Below are the code and all the weights of a small trained network. Each question names an input and a target symbol and asks about switching units off, where a switched-off unit gives its printed mean instead of its output.

import numpy as np


def w(rows, s, z=0):
    codes = np.array(rows[::2]) - 128.0
    scale = np.full(codes.shape[1], s)
    scale[-1] = z or s
    return codes * scale


def norm(h):
    return h / np.sqrt((h * h).mean(-1, keepdims=True) + 1e-5)


def f(y):
    return y / 2 * (1 + np.tanh(0.7978845608 * (y + 0.044715 * y**3)))


def softmax(a):
    e = np.exp(a - a.max(-1, keepdims=True))
    return e / e.sum(-1, keepdims=True)


def log_softmax(a):
    a = a - a.max(-1, keepdims=True)
    return a - np.log(np.exp(a).sum(-1, keepdims=True))


def net(x, mask):
    ids = ['ΛΞΩζθμπστψ'.index(c) for c in x.split()]
    T = len(ids)
    res = E[ids] + P[:T]
    r = norm(res)
    for j in range(3):
        rows = slice(4 * j, 4 * j + 4)
        q, k, v = (r @ M[0][rows].T for M in (Q, K, V))
        z = softmax(np.where(np.tri(T) > 0, q @ k.T / 4**0.5, -1e9)) @ v
        o = O[0][rows]
        res = res + np.where(mask[j], z, o[:, -1]) @ o[:, :-1]
    y = f(norm(res) @ A[0][:, :-1].T + A[0][:, -1])
    res = res + np.where(mask[3:27], y, B[0][:, -1]) @ B[0][:, :-1]
    return log_softmax(norm(res)[-1] @ U[:, :-1].T + U[:, -1])


Q, K, V, O, A, B = {}, {}, {}, {}, {}, {}
E = w([
[191,147,51],'Λ',
[110,144,188],'Ξ',
[140,138,139],'Ω',
[180,162,93],'ζ',
[200,144,93],'θ',
[139,118,123],'μ',
[183,130,203],'π',
[6,97,177],'σ',
[127,173,81],'τ',
[34,167,37],'ψ',
],0.016)
P = w([
[129,160,106],'0',
[149,26,10],'1',
[131,215,144],'2',
[62,23,95],'3',
[152,208,171],'4',
[61,85,80],'5',
],0.013)
Q[0] = w([
[113,254,120],'head 1',
[177,121,140],'head 1',
[106,118,122],'head 1',
[123,97,128],'head 1',
[178,49,97],'head 2',
[203,42,97],'head 2',
[144,235,183],'head 2',
[195,219,184],'head 2',
[122,136,105],'head 3',
[165,121,161],'head 3',
[132,130,122],'head 3',
[139,179,141],'head 3',
],0.021)
K[0] = w([
[84,179,54],'head 1',
[96,95,112],'head 1',
[149,136,147],'head 1',
[146,121,151],'head 1',
[200,54,139],'head 2',
[208,70,152],'head 2',
[92,216,147],'head 2',
[107,250,174],'head 2',
[124,142,119],'head 3',
[117,106,162],'head 3',
[124,131,129],'head 3',
[75,103,128],'head 3',
],0.022)
V[0] = w([
[128,168,142],'head 1',
[7,160,86],'head 1',
[163,132,156],'head 1',
[137,137,100],'head 1',
[112,199,133],'head 2',
[130,121,127],'head 2',
[67,102,99],'head 2',
[130,84,121],'head 2',
[206,114,210],'head 3',
[157,72,134],'head 3',
[114,129,112],'head 3',
[127,166,144],'head 3',
],0.018)
O[0] = w([
[123,88,117,159],'head 1',
[94,82,254,4],'head 1',
[149,124,77,164],'head 1',
[88,132,150,177],'head 1',
[85,175,174,99],'head 2',
[131,125,125,132],'head 2',
[78,108,93,67],'head 2',
[146,96,95,139],'head 2',
[223,114,195,138],'head 3',
[142,188,170,97],'head 3',
[108,134,115,126],'head 3',
[138,83,111,155],'head 3',
],0.018,0.0034)
A[0] = w([
[177,140,189,147],'neuron 1',
[63,164,186,129],'neuron 2',
[132,42,71,64],'neuron 3',
[254,159,184,1],'neuron 4',
[138,28,143,120],'neuron 5',
[193,153,176,102],'neuron 6',
[118,46,153,154],'neuron 7',
[47,31,81,65],'neuron 8',
[133,45,190,91],'neuron 9',
[109,113,171,117],'neuron 10',
[137,108,71,68],'neuron 11',
[142,16,78,53],'neuron 12',
[156,144,157,84],'neuron 13',
[198,236,181,136],'neuron 14',
[156,99,114,153],'neuron 15',
[127,122,148,63],'neuron 16',
[132,150,110,123],'neuron 17',
[248,103,201,35],'neuron 18',
[133,141,140,132],'neuron 19',
[127,104,132,184],'neuron 20',
[157,47,101,168],'neuron 21',
[125,53,57,63],'neuron 22',
[115,176,99,116],'neuron 23',
[123,75,167,63],'neuron 24',
],0.017,0.0036)
B[0] = w([
[92,215,127,172],'neuron 1',
[184,45,155,233],'neuron 2',
[95,93,36,242],'neuron 3',
[4,192,142,207],'neuron 4',
[95,124,31,161],'neuron 5',
[83,219,114,173],'neuron 6',
[107,123,48,155],'neuron 7',
[227,204,179,232],'neuron 8',
[153,85,34,141],'neuron 9',
[120,99,149,150],'neuron 10',
[124,83,93,205],'neuron 11',
[61,98,23,250],'neuron 12',
[117,167,114,135],'neuron 13',
[206,154,185,247],'neuron 14',
[110,99,153,173],'neuron 15',
[121,128,115,116],'neuron 16',
[139,95,113,143],'neuron 17',
[14,139,208,188],'neuron 18',
[126,128,119,132],'neuron 19',
[131,130,133,144],'neuron 20',
[98,61,99,233],'neuron 21',
[63,93,58,254],'neuron 22',
[147,63,111,152],'neuron 23',
[131,102,68,127],'neuron 24',
],0.029,0.0072)
U = w([
[173,109,33,252],'Λ',
[39,132,86,149],'Ξ',
[182,85,124,21],'Ω',
[250,125,102,63],'ζ',
[210,178,97,100],'θ',
[193,130,125,90],'μ',
[97,217,143,199],'π',
[169,77,147,66],'σ',
[161,110,153,105],'τ',
[68,55,193,64],'ψ',
],0.013,0.0034)

Each question gives the input, a string of symbols that net reads in full, and the target symbol t.
The units are the heads (4 rows each of Q, K, V and O) and the neurons (one row each of A and B). Each row of codes is followed by its name. A weight is (code - 128) times the scale printed after its matrix; where a second scale follows, it is the last column's (O, A, B and U).
mask holds one flag per unit, heads first, then neurons. A switched-off unit (its flag False) gives its mean, the last column of its rows in O or B, instead of its output. The means were averaged over made-up inputs and are rounded, as every weight is.
A unit's drop is (log p(t) with every unit on - log p(t) with that unit switched off) / (log p(t) with every unit on - log p(t) with every unit switched off).
The circuit of an input: a set's keep is (log p(t) with only the set's units on - log p(t) with every unit switched off) / (log p(t) with every unit on - log p(t) with every unit switched off). Starting from the 12 units with the biggest drops (on a tie, the unit counted first), units are removed one at a time, each time the one whose removal leaves the highest keep (on an exact tie, the one counted first), for as long as the keep stays at least 0.8.
units of the circuit, in order: the units of the circuit, biggest drop first
unit that matters most: the unit with the biggest drop
which heads matter: for each layer, one digit per head in row order, 1 if its drop is at least 0.15 and else 0, layers parted by /
drop of u: that unit's drop, to one decimal
input π Ω Λ, target π: units of the circuit, in order -> head 2; neuron 4; neuron 6
input π π θ, target π: unit that matters most -> head 3
input Ω ψ ψ Ω ζ, target ψ: which heads matter -> 100
input μ Ω θ ψ μ, target ψ: which heads matter -> 101
input ζ ζ Ω ζ π, target π: which heads matter -> 000
input τ Ω Ω σ ψ, target ψ: which heads matter -> 110
input π θ ζ, target π: which heads matter -> 001
input Ξ ζ ψ Ω Ω, target ψ: which heads matter -> 100
input ζ ψ Ξ, target ψ: which heads matter -> 101
input Λ ζ Λ, target ζ: which heads matter -> 011
input ψ σ π, target ψ: which heads matter -> 100
input ψ Λ ψ θ Λ, target ψ: which heads matter -> 110
input ψ π ζ π Ξ, target π: drop of head 3 -> 0.5
input ψ σ Λ, target ψ: units of the circuit, in order -> head 1
input ζ ζ π θ Ξ, target π: drop of neuron 1 -> 0.1
input μ π ζ, target π: drop of head 2 -> -0.1
